Below are the code and all the weights of a small trained network. Each question names an input and a class and asks about switching units off, where a switched-off unit gives its printed mean instead of its output.

import numpy as np


def w(rows, s, z=0):
    codes = np.array(rows[::2]) - 128.0
    scale = np.full(codes.shape[1], s)
    scale[-1] = z or s
    return codes * scale


def norm(h):
    return h / np.sqrt((h * h).mean(-1, keepdims=True) + 1e-5)


def f(y):
    return np.maximum(y, 0)


def log_softmax(a):
    a = a - a.max(-1, keepdims=True)
    return a - np.log(np.exp(a).sum(-1, keepdims=True))


def net(x, mask):
    res = np.array(x, float).reshape(1, 4) / 4 @ E
    u = 0
    for l in range(2):
        y = f(norm(res) @ A[l][:, :-1].T + A[l][:, -1])
        res = res + np.where(mask[u : u + 14], y, B[l][:, -1]) @ B[l][:, :-1]
        u += 14
    return log_softmax(norm(res)[-1] @ U[:, :-1].T + U[:, -1])


A, B = {}, {}
E = w([
[128,128,130,128,128],'x0',
[173,129,96,201,211],'x1',
[107,2,137,142,118],'x2',
[174,131,183,183,58],'x3',
],0.0039)
A[0] = w([
[110,138,147,144,167,82],'L0N0',
[114,102,102,110,138,74],'L0N1',
[149,254,131,90,108,176],'L0N2',
[168,137,130,176,102,65],'L0N3',
[164,178,113,197,192,110],'L0N4',
[189,82,105,218,211,5],'L0N5',
[109,181,120,113,144,72],'L0N6',
[166,231,116,169,177,121],'L0N7',
[112,131,109,93,118,61],'L0N8',
[152,110,169,141,98,81],'L0N9',
[112,72,133,126,118,112],'L0N10',
[184,145,167,217,39,169],'L0N11',
[165,125,113,127,181,86],'L0N12',
[142,167,92,112,105,143],'L0N13',
],0.0077,0.0022)
B[0] = w([
[127,132,108,149,92,140],'L0N0',
[148,73,148,103,160,149],'L0N1',
[32,113,202,194,196,254],'L0N2',
[155,86,127,81,221,165],'L0N3',
[205,153,67,76,116,211],'L0N4',
[4,155,209,200,184,216],'L0N5',
[96,135,69,194,65,164],'L0N6',
[217,150,70,55,117,226],'L0N7',
[143,29,121,143,179,147],'L0N8',
[66,226,117,120,64,169],'L0N9',
[135,156,135,53,85,180],'L0N10',
[220,119,213,182,117,254],'L0N11',
[96,145,87,180,46,162],'L0N12',
[96,124,126,167,130,170],'L0N13',
],0.012,0.0053)
A[1] = w([
[245,163,158,63,71,187],'L1N0',
[132,84,80,11,125,5],'L1N1',
[174,77,110,133,45,106],'L1N2',
[110,108,158,143,171,76],'L1N3',
[94,125,85,100,176,184],'L1N4',
[150,122,191,123,119,57],'L1N5',
[135,140,149,154,142,78],'L1N6',
[178,136,85,115,136,129],'L1N7',
[189,127,77,117,147,88],'L1N8',
[28,97,119,143,160,133],'L1N9',
[125,168,7,60,89,115],'L1N10',
[94,144,92,113,164,145],'L1N11',
[83,162,135,177,97,120],'L1N12',
[101,77,167,161,198,44],'L1N13',
],0.011,0.0016)
B[1] = w([
[61,69,15,77,166,246],'L1N0',
[214,97,182,157,224,184],'L1N1',
[105,179,28,129,110,167],'L1N2',
[143,135,127,141,43,199],'L1N3',
[45,154,90,110,73,189],'L1N4',
[100,212,162,185,107,207],'L1N5',
[129,69,201,53,118,181],'L1N6',
[154,89,181,130,145,165],'L1N7',
[151,75,184,141,175,168],'L1N8',
[137,111,39,111,224,253],'L1N9',
[153,182,250,186,55,196],'L1N10',
[76,89,87,91,57,179],'L1N11',
[216,87,135,111,139,211],'L1N12',
[131,194,144,117,16,239],'L1N13',
],0.014,0.0059)
U = w([
[55,123,10,97,102,212],'0',
[141,178,241,179,53,136],'1',
[197,65,145,105,250,1],'2',
],0.011,0.00095)

Each question gives the input, the list of numbers given to net, and the class t.
The units are the neurons (one row each of A and B). Each row of codes is followed by its name. A weight is (code - 128) times the scale printed after its matrix; where a second scale follows, it is the last column's (A, B and U).
mask holds one flag per neuron, layer by layer. A switched-off neuron (its flag False) gives its mean, the last column of its row in B, instead of its output. The means were averaged over made-up inputs and are rounded, as every weight is.
A unit's drop is (log p(t) with every unit on - log p(t) with that unit switched off) / (log p(t) with every unit on - log p(t) with every unit switched off).
most important unit: the unit with the biggest drop
top k neurons: the k neurons with the biggest drops, biggest first
k most important neurons of layer l: the k neurons of layer l with the biggest drops, biggest first
input [5,8,5,1], class 1: 3 most important neurons of layer 1 -> L1N0, L1N13, L1N2
input [3,-1,-4,-2], class 0: most important neuron of layer 1 -> L1N9
input [4,8,0,4], class 2: top 3 neurons -> L0N4, L0N2, L0N7
input [1,1,6,0], class 0: top 2 neurons -> L0N11, L0N7
input [-8,-7,1,6], class 0: top 4 neurons -> L0N5, L0N2, L1N0, L1N10
input [-8,-8,8,-8], class 2: top 3 neurons -> L1N1, L0N2, L0N5
input [2,8,-6,-4], class 1: 3 most important neurons of layer 0 -> L0N7, L0N4, L0N11
input [7,2,-1,-6], class 1: top 3 neurons -> L1N10, L0N11, L0N2
input [-1,3,-2,-4], class 1: top 2 neurons -> L1N10, L0N11
input [-5,6,-2,4], class 2: 2 most important neurons of layer 0 -> L0N4, L0N7
input [1,-1,7,7], class 0: top 3 neurons -> L0N2, L1N0, L0N5
input [-6,5,7,-4], class 0: 2 most important neurons of layer 1 -> L1N9, L1N13
input [-6,6,1,-2], class 0: 2 most important neurons of layer 0 -> L0N5, L0N11
input [-4,7,-2,-5], class 1: 2 most important neurons of layer 0 -> L0N4, L0N7
input [-5,-7,5,-1], class 2: most important unit -> L1N1
input [5,-1,8,2], class 0: top 2 neurons -> L0N2, L0N5
input [7,8,-8,-6], class 1: top 2 neurons -> L1N10, L0N7
input [-4,-5,4,-1], class 2: top 2 neurons -> L1N1, L0N11
input [5,-3,8,6], class 0: top 3 neurons -> L0N2, L1N0, L0N5
input [-8,-6,7,1], class 0: most important unit -> L1N2
input [0,8,-7,7], class 2: 2 most important neurons of layer 0 -> L0N7, L0N4
